Each row is followed by its class number.
[  3 -25 -15  20  -1 -46 -21 -15 -59  65  58   6  10  -2   3 -21 -71 -23
 -48 -56  17 -24  13  65  18 -12  19  16 -29  15 -18  44  28 -27   0 -45
 -17 -79  32 -87 -11  35 -35] => 1
[ 18  37   2 -16  18   3 -14 -14 -23 108 -27 -19  62  28   8 -10 -13  16
   0  -5  59   3 -17  -2 -11   0  16 -19  22 -22 -60  28  18 -18   2 -22
 -20  27  67   3 -10 -46  -6] => 2
[ -1  51  16   8 -14  12 -13  34   7 -46 -29  -5  -8   5  11  -2  43 -24
  49  70  21 -18  11 -16 -24  33  -3  -6 -33  -3 -15  -5   6 -30 -19 -50
 -23  -9  14 -26  27  -6  -2] => 9
[  45   19   -5   -1    8  -10  -15  -30   12  -14  -38   -4   38   18
   31   -1   -5   50   -2  -25   33   16  -56   10    8  -23  -11  -32
    8  -10 -112    1   -2  -42  -23    3   17   27   54   37   -7  -48
    6] => 4
[ 17  51  14 -27   1 -10 -10  46  20 -78 -29  -1  26  34   3 -17  34 -22
  29 114   5 -23   4 -26  -9   5   0   2 -15  -8   3 -10  20 -13 -41 -14
 -14 -26  13  -7  15   4  16] => 8
[-28  32 -15 -18 -14 -29   0  29 -36   0  17  15 -10  -6  27 -15 -66 -34
   3   7  -5  20   6  21 -14  44  21  18   9  39 -61  16   5  24 -10   0
  34   9  38  28 -49  10  40] => 4
[ -8 -42 -20  -4 -25  42  17  -6   6  42  14  22   2  13 -18   1   2   7
 -24 -34 -41  -5 -13  21  15  -6  17 -10 -38  -9   1   9  18  12 -62  27
  20  10  -9  51 -15 -10  17] => 1
[-17  10 -18  34 -15 -72 -44 -12 -61 -56  36 -22 -37 -43  32  28 -11  -9
 -45 -13  14  15 -21  14   9  30  36  -7 -31  50 -29 -29 -41 -16  61 -10
  41  -5 -66 -71 -13  34  24] => 2
[-30  38  13 -12 -25 -38 -15  50  21 -17   1  16   9  23   5 -15 -28 -13
  16 -16   4 -19  43  23 -20  50   1  16  43  45   3 -16 -10   0  11 -36
  18  41  54  17 -66  30  28] => 6
[ -2 -32 -27   6 -28  38  14 -15  -6  58  -5  14 -16  10 -20  -8  -3 -10
  -6 -35 -35 -16  10  27 -10   9  16 -15 -34   6  -7   2  13  -6 -54   9
  12  28 -16  47  -9 -20   6] => 9
[  2  51   7   8 -10  -4 -13  54  -3 -50 -15   8  -8  -3   7  -1   2 -37
  15  85  20  -2  -7 -16  -8  20 -21   5 -23 -14 -13   9  22 -23   5 -24
 -17 -26  33   2   3   9 -17] => 3
[ -9   2   7 -41  -9  34 -22  18 -54 -19  30  24   1   8  23  21 -46   2
  -8 -12   0  25   6   2  43  34 -14  -4  -9 -15 -24  18  18  38  35  10
  13  22 -35  19  15  -9 -26] => 6
[ 19   8 -11  -1  18   6  12   0 -32 -56 -11   3 -51 -43  15  33 -67  15
  12  12 -21  19  -3   8  19  -6   3   4  -2  -7 -56  -3   6  42 -35  13
  24 -59   4  -4 -25  22  24] => 8
[  8  13  -8  26  -8  23   2 -29  21 -16 -15  -8  14   7  -3  31  33  38
  41  -9  -9  25 -37   3  -7 -32 -39 -21  23  -7 -59   1 -25 -26 -45   8
   4  34  25  35  12 -23   8] => 5
[  3  11  19  -1  20   6 -12  45 -15 -60  11  -2   5  16  30  21  10   4
  28  69  -3  15 -18 -26   4   4 -12   5 -49 -22  -1  12   9   5 -33 -26
  -4 -19   0 -32  21  27  -1] => 1
[ -1  -5  15 -46 -11 -52 -10 -33 -20  62   6 -10  25  34  10 -54 -17   0
  -8  -1   2 -25 -14 -30  28   0  23  13 -15   1 -10  -5  26  -7 -21   5
  25 -37   4 -55 -20  25  18] => 12
[  1 -26  10  35   4  11  -9 -38 -25 -11  51 -11 -12 -33  17   8  -4 -28
 -34 -12  30  35 -15  14   6   1 -21 -14   9  13   8 -50 -33   6  61 -11
  23  21  -2 -56  10  14 -46] => 6
[ 47  18 -30 -27  12  32 -34  11  27 -44  11   0 -31  16 -46  36 -13  25
 -28  14  10 -12  38 -14  22   7  26  -9  -6 -46  31 -13  -2  -5  22 -62
  29  41 -12  34 -60   3  12] => 2
[ -1  25  -1  -7  14 -13 -13  34  20 -52 -18  -6  -6   3  22  -9  -8 -22
  17  85  23 -25   0 -15  -8 -22  -5  -7 -27   2   8  -7  20 -14 -29 -17
 -22  -9  31 -56   6  20   4] => 8
[  13   13   -2   -2  -26   -6   -8    5   26  -75   22   -1  -28   37
  -40   44  -20  -11  -35   -9  -28   21   48   14   43   28    2  -16
   39  -52   31  -24   -6   -4   -2    2    9   -9  -35   36 -102    3
    8] => 12
[ 70  15 -29 -35 -27  -3 -32  -6  17  10  21  -7 -11  57 -31  22  22   4
 -48  -3  -2 -14  18 -16  31  53   5   3   5 -50  90 -14   9   3  18 -18
  -7  13  18  43 -38 -19  47] => 11
[ -7   9  17  15   0 -14 -19 -26  16 -46  -8 -38  80  33  14  31  42  44
   0 -22   8  12 -18  23  -8 -17  16 -35  17 -26 -80 -12  -9 -24  -8 -47
   4 -45   1  11  -7 -10 -14] => 0
[ -3 -43 -24   4 -23  30  13 -17   3  42  24  22 -20  23 -10 -21 -10  -5
 -17 -27 -24  -2  -2  23  11   5  10 -12 -16   4   0   1  34   3 -63  18
  11   8 -15  43 -18   4  -3] => 12
[ 49  23 -14  18  28 -16 -33  14  12 -64  -1  -2 -24  37 -38  55   8  27
 -10  15 -35  51  26   9   9  39 -28  13  25 -52  72 -18 -24  23 -21 -17
  23  -9 -33  13 -27  14  41] => 5
[-27  37  -8 -22   4 -16  -1  53 -12 -14  12  12  -1  13  20 -26 -28 -24
   1  26   8 -25   8 -21 -22  42   0 -13  38  16 -48   9 -22   0  13  -3
  25   0  45  44 -77  22  26] => 11
[ 12 -10 -12 -10 -32 -13 -15  -5   9 -18   9  -5   4  13 -35  26  24  -8
 -11   8 -27  18  39 -20  46  32  19  18  33 -18  40  -6  -8   5 -20  10
   1 -14 -40  -7 -24 -11  23] => 12
[ -5  29 -17  22 -12   3  -9  20 -18   2   3  44 -27  -7 -16  -9 -26 -12
  22 -10 -15 -52  11   1 -43  27   3 -19  17  23 -53   3 -33 -29 -10 -12
  32  27  52  30 -40  11  21] => 9
[ -3  -7   0   6  30 -27 -30 -32 -73 -46  63   5  -2 -22  33  -9 -48 -24
 -73 -12  13  16 -17  20  31 -36  18   2 -12  30 -20   3  -5 -28  54   8
   6 -48 -49 -69  33  44 -25] => 12
[ -3  31   0   3  12 -14 -17  30  -5 -79  -2   3  -9  33   8   3  13 -15
  58  75  14  -4  -1 -32 -11  20  -6 -15 -30 -18   4  25  13 -13  17 -36
 -11 -31  -3 -26  16   3  -9] => 7
[ 25  11 -12  13  12 -21 -13  29 -21 -43  15  17 -21  10   0  -9  11 -39
  32  84   6 -10  -8 -14  -7  -3  -6  -7 -47 -19  -4  18  27 -14   9  -9
 -23 -24  -2 -30  23   2 -28] => 7
[ 15  24   4 -10 -29 -42 -49  45  -3 -26  11 -33  40  27   2  28  21  -2
 -33  27 -19  -1  43  22  57  60  36 -10  20 -37  37   5  11  14   5  -4
  -5 -84 -33  -6 -40 -12   9] => 0
[ 16   3  23 -33 -36 -12  16  -5 -19  28  42 -29   1 -22  40 -30  15 -28
 -23   0  25   0  22   6  21  21  21  -4  -8  -8 -25 -11  30  25  37  17
 -12 -45   0  14 -31  25  -1] => 11
[  5 -29 -40   4 -37  21  14   3  18  21  -5  20  -7   7 -18  -8  12 -11
   0  -8 -38   6  -2  17   6  13  -3   0 -27   7 -23   0  18  15 -58  24
  26  17  -3  47  -3 -14  26] => 5
[ -3  13   8 -26  -4 -13 -13  30  39 -51  10 -28   7  58 -20  42   6 -30
 -50  35 -32  21  57  39  33  41  60  16  21 -54  72 -27  16  31  -6 -16
  13 -50 -79  24 -53  14  48] => 10
[ -2 -26  -2  17 -33 -36  14 -24 -67 -56  36 -42 -54 -17 -16  44 -47   2
  -4 -80 -32  -2 -22   8  23  -5  22  63 -25  52  76 -10  -9 -20  89 -21
  -3 -22 -12 -48  21  42   9] => 2
[-37 -20  36 -24 -65 -43  -2 -21 -70  67  48 -31  37  -8 -19 -43 -12 -27
 -45 -31   2   3   1  45  -7  24  11  36  10  23  -3 -59  12 -46  26  -5
  -7 -19 -18 -19 -38  38 -33] => 12
[ 26  20  -2  31  34  23  -5 -50  -1  38 -38 -14   9  -5   9   4  -4  68
  20 -19  23  -1 -44  10  -5 -30 -22 -53  -6 -22 -85  16 -20 -49 -57 -46
  14  13  66   1 -15  -1 -23] => 9
[ -9 -16 -38  16  30  -9 -39   7 -40 -41   5 -12 -14   8 -13  25 -28  48
 -38 -33 -29   2 -46  -6  44  20  -7 -13 -12  29  41 -10 -32  -5  53   5
  54 -10  -5 -31 -20   8  -9] => 6
[ 21 -22  -7  -8   9  -6 -30   3  23 -32  39 -30  18  47 -32  36  22 -12
 -31  14 -25  53  37  15  35  28  47   3  25 -39  57 -34 -12   6 -13  -1
  35 -21 -46  19 -58 -21  21] => 12
[ 40 -34  40 -18 -25  -7   3 -38 -12 -45  20   6  48 -29  10  24 -34   0
  -4 -22 -12  22 -10  58  18 -15   1  61  21  -5  26 -34  -3  -9  -9   6
 -14 -34  31 -17  56  27  24] => 8
[ 21 -20 -30  -4 -31  30  21  -2  -6  38 -13  22 -13  16 -22  -9   1  -4
  -8  -4 -27 -15 -22   0   5  18   9   0 -34   4 -12   3  23   9 -46  12
  15  45 -10  61  -2 -11  13] => 2
[ 13  21  18   0   6  -5 -10  28   1 -56  10   9 -13  11   9 -13  40   9
  18  86   3  -2 -14 -39  13   6 -19  -1 -10 -22   5  -9  10 -12 -42  -6
 -15 -22  -8 -22  18  32 -21] => 12
[-16 -41 -40  -7 -18  33  16  -9   7  78   5  14   8  29   1 -23   5 -15
 -24 -23 -13 -18 -30  14   1  12  -2 -21 -30  -3  -5  21  25   1 -39  22
  -6  22  10  51  -3 -20   4] => 11
[-12  30  -5  -5  -4 -60  -6  34   5   5  15  23 -24  12  28  -6 -38 -15
   3   8   4 -28 -17  13 -29  28  15  17  33   3 -27   3 -16  -9 -22  -3
 -10 -22  70   7 -50  17  60] => 11
[  36   -5    2  -20    1  -36  -20   30   37 -110   27  -16   -7   27
  -22   30   42   24  -55   20  -21   19   23   -4   65   -3   56   18
   -5  -58   31  -18  -24    0  -30   -7   16  -96  -40  -11  -30  -34
   14] => 1
[-14 -32  -1  15  13  -4 -12 -52   8 -28   0 -11  51  22   4   8  46  52
  55  -9   9  42 -19 -10   3  -7  -8 -10  -7   4 -63  25  -5 -27 -39 -27
  16   2 -19 -22  12   1 -14] => 12
[-37  19   8 -33   2  21  13  32 -24 -73  16   1 -27 -43  35  -2 -35   3
 -28  19  -3  26  -2 -15  17  -2  24  16 -15  -5 -34  -3  15  44  20  24
  18 -86 -13  24  -2  14  -5] => 3
[ 32  36   2   8 -21 -44 -24   5  -3  46 -25 -34 -19  10 -56  27  19 -32
 -33 -55 -13  26  95  26  35  41  26   3  14 -24  50   0  -8   3  23  -2
  -5  26 -33   3 -63 -45  20] => 9
[  8   4  24 -29 -22  45  10   0 -44  -6  56  -4  -3 -39  29  15 -17 -23
 -31  -1  19  29  26  38  19  22  27  22 -11 -29 -35 -17  47  58  55   3
 -13 -28   0  18  14  28 -21] => 10
[  2  17 -17   7  22   5 -21 -42  14 -46  -7 -34   4  48  16  46  -6  63
   0 -23  10   8 -29 -18  20 -26  -2 -42  18  -1 -38  15 -29 -27   4 -33
  38  59  14  25 -38  13  21] => 10
[ 10  12   8   8  15  -3  -7  38  -1 -48 -10  -5  22  13  23   3  35  -8
  42  74   7   2  10  -1 -36   4  12   0 -44  -4 -44   0  10 -26 -44 -53
 -19 -13   3 -20  28  19 -13] => 9
[ 33   3 -37  22 -37 -39 -26  19  28 -67  12 -26 -38  35 -51  58  31  13
 -19 -23 -58   2  48  23  29  23  19  19  41 -13  64 -15 -14   6 -27  -8
 -13 -38 -29  34 -58 -42  24] => 0
[ -4  -1 -15   7   3  31 -26 -59  19  38 -14   0  15  12  16  18 -23  70
 -11 -55  23   8 -28  33   9 -29  -8 -39  40  -2 -36   6  -2 -51 -60  -7
 -10  32  18  27 -24 -15  17] => 12
[ 26  19 -16  16  -4  -3 -17 -43   6  41 -39  -5  72  58 -10  -6  32  31
  29 -39  29  -1  -9  -8 -19  21 -36 -40  31  16 -76   8   1 -18   0 -34
   9  54  56  13 -25 -36 -16] => 6
[ 32  -7  -6 -22  32  15 -43  -3  39  78   4 -43  26  25  -1   7  15   3
 -32  12  29  18  15  22  20  18  13 -18  41 -54  65 -24  -9  -8  -5   2
   3  -1  11  13 -61 -43  24] => 11
[-17 -12  -1   3  25 -46 -21 -39 -24 -35  53 -53 -30  -2  40  -6 -56  11
 -32 -46  20 -31 -34   0   2 -75  29  -2 -11  58  29 -31 -31 -44  71 -16
  31   2   5 -81 -25  54  -3] => 2
[-26 -38  16  14 -11 -15  -7 -31 -55 -14  52 -12   3 -31  -1  10 -38 -23
  -9 -45  15  38  -9  37  33  18  12  32 -61   7   4  28  -1 -14  60 -42
  22 -48   1 -82  10  17 -13] => 1
[ 11  26 -13   5 -17 -13 -10  18  46 -17 -10   7 -20   1 -42  47 -12 -13
  -9  36 -18  34   9  17  51  16  -6   1  21 -74   5   7 -26  -5 -44  -7
  11   2  27   4 -56 -29  28] => 5
[-43   9  10  -2   0 -19  -3  29 -39 -18  26 -13 -16 -13  27   3 -29 -16
   2   3  -8  17   2   6  23   7  21 -24  -5  -7 -23  11  -4  21  16  25
  13 -42 -25  -8 -12  10 -23] => 7
[ 55   2 -28 -22   4 -50  -7  -3 -13 -34   7  -9   4  44 -37  11 -15 -15
 -52  26 -30  22   3  25  45   4  27  28  -1 -13  24  -7  18  -7  19  12
  -8 -46 -11  -1 -57 -41  10] => 6
[-15  -5  -1 -43  -2   6   4   3 -35   8  49 -22  18 -11  35 -13  -3 -15
 -19  28   8  30  -5 -23   5  12  37  15  -7   3 -39 -26  -3  63  -4  17
  26 -13   0 -15  -2   0 -13] => 2
[  0  21  21 -34 -45  -1   2  20 -19 -15  11  -6 -10 -26  27   4 -13   3
 -14 -44   2  13  36  13  24  39  41   9  -9  -4 -26 -12   1  23  22  22
   4  -9  34  28 -24 -24  21] => 9
[ -4  44  -9   5  -2 -63 -19  62 -13  22   2  41   0   2  -6 -20 -52 -26
  -6  18   1  -9  16  50 -18  72  14  14  17  12 -46  -3  12  16   4 -12
  17 -16  83  -1 -93  14  23] => 6
[-30  22  10  17  -6  -1   0  37   7  -4  29  40  -8 -14  -4 -30 -44 -61
  18  16   7 -13  24  46 -13  51  14   8  34  -2 -31   1  17   8   0   4
  10 -71  65 -18 -63  16   2] => 12
[ -9 -10  14 -16 -40   3  32  -4 -42 -13  18  -9  -1 -50  -3  10 -12  20
  -5  13   0  40   0 -24  41  53   4  16  -1 -27  -1  -1  -8  57  -4  12
  11 -52  42 -19  -2  21 -10] => 8
[ -3 -22   6 -17  -9 -15   9  -4 -13  23  37  -4  27 -15  55 -12 -14 -25
 -32   3  19  22 -15  40  16  14  17  -6 -17 -28 -70   3  25  23 -17  16
 -17 -60   6  -7  -8  11 -13] => 11
[ 12  29  -2  -6 -20 -22 -13  27   3 -41  12  -2  -7  26   6  -9  31 -35
  30  66   5  -4  -8 -21  -6  14  -9   7 -30  -8 -31  -6  20  -3 -22 -25
  -3   6   4 -18  23  -6 -20] => 4
[ 37  18   2 -26 -51 -38   5   4  27  61 -21 -13  36  42 -38  -5 -11 -66
 -28  31  -8  18  23  28  57  68  30  20 -11 -48  10   2  22  13 -43 -23
  17   7  32   8 -71 -29  25] => 2
[-32  64   8 -20 -22 -34 -12  34  11 -10 -19  20  33   1  10 -13 -50 -42
  -2  24 -15 -22  17  39  -8  44  21  13  38  28  -8  -7  -5  17 -42   7
  16 -28  71  -1 -43  26  70] => 8
[ 24  13  -5   4  25  -1 -20  57   8 -69   3   1 -16  22  20  10  13 -16
  28 112   8 -22  -1  -7  -9  -7  -6  14 -15  -9   7   2  28 -19 -10 -13
 -32   0  -7 -17   8  27  -4] => 10
[-14   6  -2 -19  21  -2 -19  39  -8 -50  14 -19  22  20  45  14  32  -2
   5  70   1   7 -25 -26   3   2 -13  -3 -32  -9  -1   6   5   1 -16 -13
 -24  -6 -25 -17  37  34  -9] => 11
[-42 -58  -5  10 -19 -14   0 -31 -49  43  44   0  35 -22  46 -33 -54 -27
 -17 -58 -20  -1 -52  76   5   4  10  33 -29  44   8  14  37  22  32  66
 -19 -91  45 -62  27 -17  -8] => 0
[ -4 -39 -41   4 -28  34   8 -11   9  37  -3  12  -8  32 -11   5   3 -18
  -5   7 -20 -13 -12  10   8  12  10 -10 -21   2 -17  11  25   2 -33  16
  17  52 -19  46 -13 -18  15] => 10
[ -5  33  -2  -7  -1 -13 -21  38   1 -58  16 -10 -12  14  39 -17  16 -16
   7  79  13 -12  -3  -7 -15   4   5  -5 -20  18  -3 -11  20  -9 -26 -25
  -5 -20 -28 -21  23  29  -4] => 4
[ -2 -23 -21   8 -42  27  15 -20 -16  72 -12  20 -26   7 -25  -3  -3 -15
   5 -27 -35  -6   9  12  -1  34   1  -8 -36  -2  -8  11   6   4 -67  -1
  13  47 -17  38   0 -15  12] => 9
[ 30  24 -31 -25  -9 -48 -10  -7  -6   2 -11 -24 -21  34 -22   0 -11  20
 -62  32  -7  37   4 -34  37  17  12  17  25 -19  44   5 -17  -5 -33   9
  10 -28  -1  33 -66 -41  29] => 3
[-30   4  15  13  -5 -17 -10  44   9 -31  14   4 -17  -3  29   0 -38 -29
   5  24  15 -21  23  29 -23  33  15   5  28  16 -14 -23  -8  -5  12 -25
  26   8   7  -2 -49  59  27] => 10
[-15 -17 -24 -13 -29  29  14  -9   3  47  -9  13 -13  16 -12 -26  -6   3
 -20 -14 -15   0 -15  -7  -4   3  -1  -6 -30   3 -12   4  24   8 -51   7
  29  18  -3  74 -13 -12  -1] => 3
[  3 -31 -19   2 -26  42  19 -10  -3  56 -18  23  -8   0  -7 -12   0  -1
   3 -14 -29  -1   7  19  -2  24  -1 -12 -39  -5 -17  10  15   9 -77   6
   8  33  -8  43   3  -9   4] => 9
[  8  23   2   6   5  -1 -13  35   0 -47   0  -4 -37  -5   8  14  14   1
  37  81  -7 -17 -10 -30  -8  -2  -9   5 -11  -8  22  -7   7 -13 -20 -23
  -5  -9 -29 -21  26  32   5] => 4
[  0 -18  -5 -38 -22  43 -14 -36   5  11  19 -10  71  43  33   0  24  52
   9 -30  25 -23 -36 -17  -1  -8 -34 -35  12 -13 -26  12   7 -32   9   3
 -29  37  33  41  12  -7 -14] => 11
[-29  -9  30 -55   3  62   0  24 -45  37  34  -1  36 -11  55 -23 -43  12
 -33   8  22  23 -17  15  24  25  20  -3 -28 -26  -1   9  36  40   0  30
   4 -57  16   7   3  -4   0] => 1
[-69  31  26 -13 -11  -4  -6  38  -9  -9  21  26   4  -3  23  -9 -34  16
  -8 -15  11   3   0  16 -21  44  12   6  13   0 -15   6 -22  16 -23 -22
  19 -20  47   0 -37  27  33] => 1
[-22   7  11   0   8 -59 -25 -18 -25 -38  20 -21 -37  24  24  17 -44  -7
 -25 -14  -6 -22 -49  30  -8 -12  47  40 -11  21  18 -38 -12 -32  31 -25
  27 -46 -20 -58  12  34  60] => 10
[-45  49 -10  -3 -11  -8 -12  28  -1 -35   7  36 -16 -26  11 -16 -35  -6
 -14  -4  13 -12  -5  18 -23  26   5   1  25  16 -52  -2 -10   4   8  -2
  12  -6  45   7 -25   5  14] => 4
[ -1  25  23   9   5 -18  15  46  -6  -9   6  22  22  -7  -8 -19 -19  -5
   4   6  -8 -17   3  21 -30  20  14   1  -2  -1 -62  -7  -3  -5  -9 -24
  36 -29  81  29 -76  49  20] => 1
[-39  28  24 -20   4   5  29  14 -23 -85   5 -24   1 -48  13  -3  32  14
   4  22 -15  58  15 -19  22  20   8  10 -33  19 -35   1  -6  63  32  12
  29   6 -50  13 -21  53 -14] => 2
[ -6 -29 -39   0 -35  16  16  -5  12  28  -7  28 -14   5 -16 -19   6  -2
 -13 -20 -23   1 -12  12   1   5  -3  -3 -31   3 -25   4  19  10 -44  32
  14  17   0  37   0 -23  23] => 5
[-12 -26 -28  -3 -29  16   8 -10  -2  35  -9  19 -11  15 -26 -19  -4   0
 -29 -14 -30   3 -15  -6  13   9  -9  -3 -32   1   6  14  15   1 -38  20
  31  18 -21  61 -12  -9  -2] => 3
[ 36 -24  15  -6  -9  17 -22 -22 -33   7 -18  -9  22 -83  20   7 -24  -2
 -21   8   5  46  -5  50  52  27 -14   9 -23   1 -10 -29   7  22  -5  42
  28 -11 -15 -24   9  12  13] => 8
